Below are the code and all the weights of a small trained network. Each question names an input and a target symbol and asks about switching units off, where a switched-off unit gives its printed mean instead of its output.

import numpy as np


def w(rows, s, z=0):
    codes = np.array(rows[::2]) - 128.0
    scale = np.full(codes.shape[1], s)
    scale[-1] = z or s
    return codes * scale


def f(y):
    return np.maximum(y, 0)


def softmax(a):
    e = np.exp(a - a.max(-1, keepdims=True))
    return e / e.sum(-1, keepdims=True)


def log_softmax(a):
    a = a - a.max(-1, keepdims=True)
    return a - np.log(np.exp(a).sum(-1, keepdims=True))


def net(x, mask):
    ids = ['βγδεζηθλμξπστφψω'.index(c) for c in x.split()]
    T = len(ids)
    res = E[ids] + P[:T]
    q, k, v = (res @ M[0].T for M in (Q, K, V))
    z = softmax(np.where(np.tri(T) > 0, q @ k.T / 4**0.5, -1e9)) @ v
    res = res + np.where(mask[0], z, O[0][:, -1]) @ O[0][:, :-1]
    y = f(res @ A[0][:, :-1].T + A[0][:, -1])
    res = res + np.where(mask[1:9], y, B[0][:, -1]) @ B[0][:, :-1]
    return log_softmax(res[-1] @ U[:, :-1].T + U[:, -1])


Q, K, V, O, A, B = {}, {}, {}, {}, {}, {}
E = w([
[156,104,146,111,151,119,147,106,160,152,26,253],'β',
[133,152,187,132,135,170,152,95,191,94,185,184],'γ',
[215,59,166,125,91,116,121,123,195,147,99,145],'δ',
[91,20,182,111,120,126,160,139,114,101,62,103],'ε',
[100,102,184,150,160,83,97,34,129,110,53,156],'ζ',
[188,92,108,153,135,154,109,115,72,109,93,151],'η',
[118,70,76,107,175,113,228,179,83,146,144,171],'θ',
[101,135,73,201,102,119,114,98,81,186,57,143],'λ',
[57,77,109,117,112,94,186,115,158,42,211,150],'μ',
[161,178,164,146,129,131,222,69,151,111,42,123],'ξ',
[182,89,99,149,184,56,161,103,149,77,88,111],'π',
[130,71,115,94,189,81,200,134,165,136,37,100],'σ',
[102,114,140,148,99,229,137,108,156,113,37,146],'τ',
[110,42,164,95,174,73,63,75,110,113,140,209],'φ',
[145,108,119,144,228,81,105,69,180,171,154,111],'ψ',
[198,102,117,123,123,89,202,128,96,49,152,239],'ω',
],0.022)
P = w([
[210,73,92,250,105,126,161,80,130,191,105,61],'0',
[157,114,136,110,117,129,122,112,123,114,134,141],'1',
[140,125,143,106,120,119,114,115,106,112,134,134],'2',
[148,118,134,95,136,113,124,121,117,96,146,142],'3',
[138,124,143,100,129,123,128,115,113,106,128,143],'4',
[134,118,141,95,142,107,124,115,124,106,146,141],'5',
[142,116,130,97,137,115,132,113,122,96,147,148],'6',
[138,114,136,95,135,115,130,112,130,97,147,151],'7',
[135,120,131,101,128,111,139,120,119,105,140,147],'8',
[122,109,142,89,137,106,137,113,129,97,144,150],'9',
[133,112,138,95,135,112,147,115,130,94,146,144],'10',
[127,115,139,100,139,116,143,112,122,110,142,154],'11',
[124,107,139,96,136,108,143,109,128,98,146,143],'12',
[134,110,138,100,141,116,153,114,129,101,148,148],'13',
],0.012)
Q[0] = w([
[150,4,99,175,215,130,215,15,107,75,52,253],'H0',
[172,135,136,83,192,129,145,182,69,111,135,84],'H0',
[142,172,149,166,92,181,44,174,107,58,198,134],'H0',
[122,153,132,108,145,149,62,255,66,121,98,117],'H0',
],0.0092)
K[0] = w([
[149,16,132,247,117,116,234,15,180,178,144,157],'H0',
[30,171,193,140,108,154,81,145,171,87,98,177],'H0',
[79,106,129,3,187,110,137,147,101,180,87,84],'H0',
[94,252,173,2,151,110,116,169,173,99,146,108],'H0',
],0.0081)
V[0] = w([
[158,96,137,109,109,188,1,91,124,196,63,202],'H0',
[58,28,171,76,137,99,159,159,214,152,108,125],'H0',
[136,106,127,48,237,2,70,102,128,66,83,117],'H0',
[37,165,126,142,5,130,92,98,126,84,11,139],'H0',
],0.0083)
O[0] = w([
[124,53,91,139,128,208,136,112,242,135,167,160,175],'H0',
[93,132,155,62,128,99,50,194,204,91,109,177,162],'H0',
[134,95,111,7,139,120,123,51,168,76,162,175,94],'H0',
[70,88,107,186,85,142,143,105,173,87,103,134,1],'H0',
],0.012,0.0057)
A[0] = w([
[82,80,79,190,120,154,123,166,161,103,143,111,177],'N0',
[110,143,167,212,156,89,94,218,125,123,134,110,1],'N1',
[136,195,124,62,150,129,62,193,102,85,122,119,98],'N2',
[90,172,162,103,98,112,85,92,139,103,173,142,40],'N3',
[148,132,53,159,98,141,2,135,69,117,174,197,211],'N4',
[123,138,118,184,149,112,71,211,151,97,112,153,63],'N5',
[104,232,180,109,153,111,87,165,87,160,131,30,57],'N6',
[103,61,142,180,58,103,110,144,60,133,163,154,79],'N7',
],0.0087,0.0049)
B[0] = w([
[155,166,96,103,148,95,66,155,147,94,119,180,243],'N0',
[101,217,139,58,189,133,110,81,73,147,112,85,217],'N1',
[114,86,62,155,120,174,126,111,160,162,124,99,248],'N2',
[139,146,123,117,156,106,172,166,99,110,112,99,184],'N3',
[138,129,143,212,137,132,255,112,198,167,156,126,202],'N4',
[167,46,131,89,123,170,122,103,101,71,192,95,190],'N5',
[78,114,157,146,80,110,143,134,57,166,122,146,254],'N6',
[74,118,166,114,78,149,177,123,147,172,151,119,187],'N7',
],0.0099)
U = w([
[180,157,139,157,179,80,81,168,138,192,62,250,81],'β',
[139,211,199,126,191,157,128,164,159,147,151,97,255],'γ',
[232,108,208,152,101,61,72,240,184,202,144,101,176],'δ',
[117,13,177,137,116,141,121,175,114,85,112,53,154],'ε',
[94,114,129,169,145,88,85,2,108,86,89,159,118],'ζ',
[147,62,79,167,155,187,138,97,103,141,143,75,166],'η',
[121,103,43,111,150,124,101,211,83,214,162,177,39],'θ',
[91,182,62,174,105,60,149,120,191,204,103,140,103],'λ',
[77,119,58,125,61,79,99,112,97,105,189,89,182],'μ',
[119,210,159,139,111,92,206,77,192,102,47,79,122],'ξ',
[191,129,36,130,147,92,83,52,65,75,124,88,151],'π',
[132,126,89,99,157,74,181,195,198,183,52,51,146],'σ',
[107,143,67,129,158,246,70,111,77,93,102,109,127],'τ',
[80,69,174,115,165,112,149,83,161,194,160,128,37],'φ',
[165,154,71,111,206,125,50,93,138,226,183,95,28],'ψ',
[199,104,155,161,90,40,156,171,80,106,139,196,110],'ω',
],0.006,0.0064)

Each question gives the input, a string of symbols that net reads in full, and the target symbol t.
The units are the heads (4 rows each of Q, K, V and O) and the neurons (one row each of A and B). Each row of codes is followed by its name. A weight is (code - 128) times the scale printed after its matrix; where a second scale follows, it is the last column's (O, A, B and U).
mask holds one flag per unit, heads first, then neurons. A switched-off unit (its flag False) gives its mean, the last column of its rows in O or B, instead of its output. The means were averaged over made-up inputs and are rounded, as every weight is.
A unit's drop is (log p(t) with every unit on - log p(t) with that unit switched off) / (log p(t) with every unit on - log p(t) with every unit switched off).
The circuit of an input: a set's keep is (log p(t) with only the set's units on - log p(t) with every unit switched off) / (log p(t) with every unit on - log p(t) with every unit switched off). Starting from all 9 units, units are removed one at a time, each time the one whose removal leaves the highest keep (on an exact tie, the one counted first), for as long as the keep stays at least 0.8.
units of the circuit, in order: the units of the circuit, biggest drop first
k most important neurons: the k neurons with the biggest drops, biggest first
input η γ ψ γ ψ δ β γ γ θ ξ λ, target η: units of the circuit, in order	(H0)
input θ ω τ τ θ φ γ, target θ: 2 most important neurons	(N6 N2)
input σ ξ λ γ λ η σ ζ φ γ β ψ, target σ: 2 most important neurons	(N3 N2)
input ε σ η σ η σ μ τ η π, target ε: units of the circuit, in order	(H0 N5)
input ω φ π δ, target ω: 3 most important neurons	(N6 N2 N1)
input ζ θ γ η η π ζ ω η λ μ γ ψ, target ζ: units of the circuit, in order	(H0 N0)
input ω ψ γ φ η η σ λ ψ β, target ω: units of the circuit, in order	(H0 N1)
input σ ω τ σ φ, target σ: units of the circuit, in order	(H0 N3 N2 N4)
input θ η φ λ λ β φ π ξ γ φ, target θ: units of the circuit, in order	(H0 N6 N2)
input σ τ β γ β η ε τ η μ π π ζ, target σ: units of the circuit, in order	(H0 N3 N2)
input λ δ η φ δ η φ, target λ: units of the circuit, in order	(H0 N0 N7)
input ε σ γ τ ξ λ η, target ε: units of the circuit, in order	(H0 N5)
input ξ λ ξ π π λ, target ξ: units of the circuit, in order	(H0 N1 N7)
input γ η γ θ η β ξ δ β ζ μ ζ ψ, target γ: most important neuron	(N1)
input γ θ η η ξ μ η, target γ: units of the circuit, in order	(N1 H0)
input ω θ γ γ ω λ γ η τ σ, target ω: units of the circuit, in order	(H0 N6 N1)
input π ε γ φ ε ξ, target π: 2 most important neurons	(N4 N7)
input φ σ π ξ φ μ ψ π π η ψ γ λ, target φ: 2 most important neurons	(N4 N0)
input β λ η γ γ η μ ω η η γ σ η, target β: units of the circuit, in order	(N0 H0 N2)
input φ θ σ ε η λ β δ ε ε, target φ: units of the circuit, in order	(H0)
input μ σ γ π β ω, target μ: 2 most important neurons	(N2 N6)
input γ π τ ζ, target γ: 2 most important neurons	(N1 N2)
input τ γ π γ, target τ: 4 most important neurons	(N5 N0 N1 N4)
input σ η σ η γ γ γ, target σ: 2 most important neurons	(N2 N3)
input τ η ε, target τ: 2 most important neurons	(N0 N1)
input ε ω σ ω σ β, target ε: 3 most important neurons	(N5 N0 N1)
input γ λ ζ φ φ π π η σ ψ ξ, target γ: 3 most important neurons	(N1 N2 N4)
input η η ω ε γ σ η ψ, target η: most important neuron	(N1)
